Here is a tiny trained network, its code and every weight. The questions are about switching its units off for an input and a class, where a switched-off unit gives its printed mean instead of its output.

import numpy as np


def w(rows, s, z=0):
    codes = np.array(rows[::2]) - 128.0
    scale = np.full(codes.shape[1], s)
    scale[-1] = z or s
    return codes * scale


def norm(h):
    return h / np.sqrt((h * h).mean(-1, keepdims=True) + 1e-5)


def f(y):
    return y / 2 * (1 + np.tanh(0.7978845608 * (y + 0.044715 * y**3)))


def log_softmax(a):
    a = a - a.max(-1, keepdims=True)
    return a - np.log(np.exp(a).sum(-1, keepdims=True))


def net(x, mask):
    res = np.array(x, float).reshape(1, 7) / 4 @ E
    u = 0
    for l in range(3):
        y = f(norm(res) @ A[l][:, :-1].T + A[l][:, -1])
        res = res + np.where(mask[u : u + 4], y, B[l][:, -1]) @ B[l][:, :-1]
        u += 4
    return log_softmax(norm(res)[-1] @ U[:, :-1].T + U[:, -1])


A, B = {}, {}
E = w([
[150,50,140,98,137,99,231,199,89,114],'x0',
[51,149,197,172,47,59,93,115,113,44],'x1',
[131,128,96,77,120,176,104,125,30,97],'x2',
[125,150,77,87,166,88,131,211,131,221],'x3',
[119,206,195,135,86,93,2,8,112,138],'x4',
[54,195,157,202,78,148,69,80,123,36],'x5',
[89,112,124,58,90,81,149,130,143,111],'x6',
],0.00099)
A[0] = w([
[131,191,91,62,131,200,78,96,51,121,102],'L0N0',
[40,179,136,217,59,145,122,156,118,24,71],'L0N1',
[184,48,191,205,135,215,215,100,156,40,87],'L0N2',
[159,77,185,42,120,4,91,197,43,233,4],'L0N3',
],0.0026,0.0022)
B[0] = w([
[162,31,90,147,100,170,89,81,84,114,168],'L0N0',
[17,169,108,135,175,118,52,169,65,65,251],'L0N1',
[202,87,217,186,185,104,166,107,3,117,255],'L0N2',
[212,235,77,189,53,118,173,181,29,58,178],'L0N3',
],0.0023,0.00094)
A[1] = w([
[185,69,107,47,147,120,244,235,154,174,35],'L1N0',
[60,172,197,202,142,41,175,208,171,93,79],'L1N1',
[178,249,161,249,34,120,63,45,72,86,147],'L1N2',
[131,78,87,91,145,139,240,251,164,173,5],'L1N3',
],0.0025,0.0024)
B[1] = w([
[13,83,133,64,149,174,153,188,159,96,233],'L1N0',
[133,114,111,53,87,156,87,55,100,108,177],'L1N1',
[134,85,103,49,115,86,222,179,186,159,255],'L1N2',
[32,54,119,5,174,184,174,152,140,150,187],'L1N3',
],0.0028,0.0018)
A[2] = w([
[197,117,96,115,168,235,156,191,76,155,33],'L2N0',
[49,100,179,48,132,176,154,183,80,65,123],'L2N1',
[195,201,110,128,200,163,99,117,253,255,3],'L2N2',
[209,59,47,57,91,206,56,42,117,190,6],'L2N3',
],0.0034,0.003)
B[2] = w([
[69,123,161,101,60,32,131,72,177,101,172],'L2N0',
[147,162,86,145,173,165,104,131,216,228,255],'L2N1',
[221,219,254,249,47,204,96,200,182,207,148],'L2N2',
[166,55,50,60,72,180,50,87,75,136,133],'L2N3',
],0.0035,0.0026)
U = w([
[8,224,21,250,233,242,27,221,31,9,93],'0',
[37,18,20,26,244,241,250,243,240,236,194],'1',
[237,238,245,232,22,236,29,167,239,238,155],'2',
[4,224,223,95,42,11,20,13,218,22,147],'3',
[236,227,28,46,20,13,234,238,20,111,6],'4',
[229,16,238,252,243,156,236,51,20,31,143],'5',
[235,13,7,20,27,236,8,2,19,118,92],'6',
],0.0051,0.0023)

Each question gives the input, the list of numbers given to net, and the class t.
The units are the neurons (one row each of A and B). Each row of codes is followed by its name. A weight is (code - 128) times the scale printed after its matrix; where a second scale follows, it is the last column's (A, B and U).
mask holds one flag per neuron, layer by layer. A switched-off neuron (its flag False) gives its mean, the last column of its row in B, instead of its output. The means were averaged over made-up inputs and are rounded, as every weight is.
A unit's drop is (log p(t) with every unit on - log p(t) with that unit switched off) / (log p(t) with every unit on - log p(t) with every unit switched off).
The circuit of an input: a set's keep is (log p(t) with only the set's units on - log p(t) with every unit switched off) / (log p(t) with every unit on - log p(t) with every unit switched off). Starting from all 12 units, units are removed one at a time, each time the one whose removal leaves the highest keep (on an exact tie, the one counted first), for as long as the keep stays at least 0.8.
circuit, biggest first: the units of the circuit, biggest drop first
unit that matters most: the unit with the biggest drop
k most important neurons: the k neurons with the biggest drops, biggest first
k most important neurons of layer l: the k neurons of layer l with the biggest drops, biggest first
drop of u: that unit's drop, to one decimal
input [5,-3,-2,0,5,0,-5], class 2: 2 most important neurons => [L2N2, L0N1]
input [2,1,2,-5,2,-3,5], class 5: unit that matters most => L1N3
input [1,3,2,3,6,-3,-4], class 4: circuit, biggest first => [L0N3, L1N2]
input [-6,-3,0,-1,-2,-3,2], class 2: 2 most important neurons => [L2N2, L1N1]
input [3,2,7,-3,6,5,-8], class 0: circuit, biggest first => [L0N1, L2N0]
input [-3,2,-3,-6,-6,2,0], class 5: 2 most important neurons => [L0N2, L1N0]
input [-3,-6,7,3,8,7,3], class 6: circuit, biggest first => [L0N0, L2N3]
input [2,-5,8,1,4,-6,3], class 6: 2 most important neurons => [L2N3, L0N0]
input [-5,-3,8,-4,0,7,7], class 6: 4 most important neurons => [L0N0, L1N0, L2N3, L1N2]
input [7,-4,-7,8,8,-4,6], class 4: 3 most important neurons => [L0N3, L2N1, L1N2]
input [8,-2,-1,-4,-5,2,-7], class 5: 2 most important neurons => [L0N2, L1N2]
input [2,-5,2,-2,-2,6,4], class 5: 2 most important neurons => [L1N0, L0N2]
input [-6,3,-4,-1,7,-5,4], class 2: 2 most important neurons of layer 2 => [L2N2, L2N0]
input [3,4,2,-2,-7,0,-7], class 5: circuit, biggest first => [L0N2]
input [4,8,-8,5,7,-5,-4], class 4: circuit, biggest first => [L0N3, L1N2]
input [-4,8,2,-5,-4,6,1], class 0: 3 most important neurons => [L0N1, L2N0, L2N1]
input [3,-6,7,-5,-7,6,0], class 5: 2 most important neurons => [L0N2, L1N2]
input [-6,3,1,8,0,-2,6], class 4: 2 most important neurons => [L0N3, L2N1]
input [2,-2,-3,-7,-2,3,-3], class 5: drop of L0N2 => 0.1
input [-1,0,-8,2,-5,8,5], class 3: circuit, biggest first => [L1N1]
input [-6,-5,-3,6,-1,0,-1], class 2: drop of L2N3 => 0.0
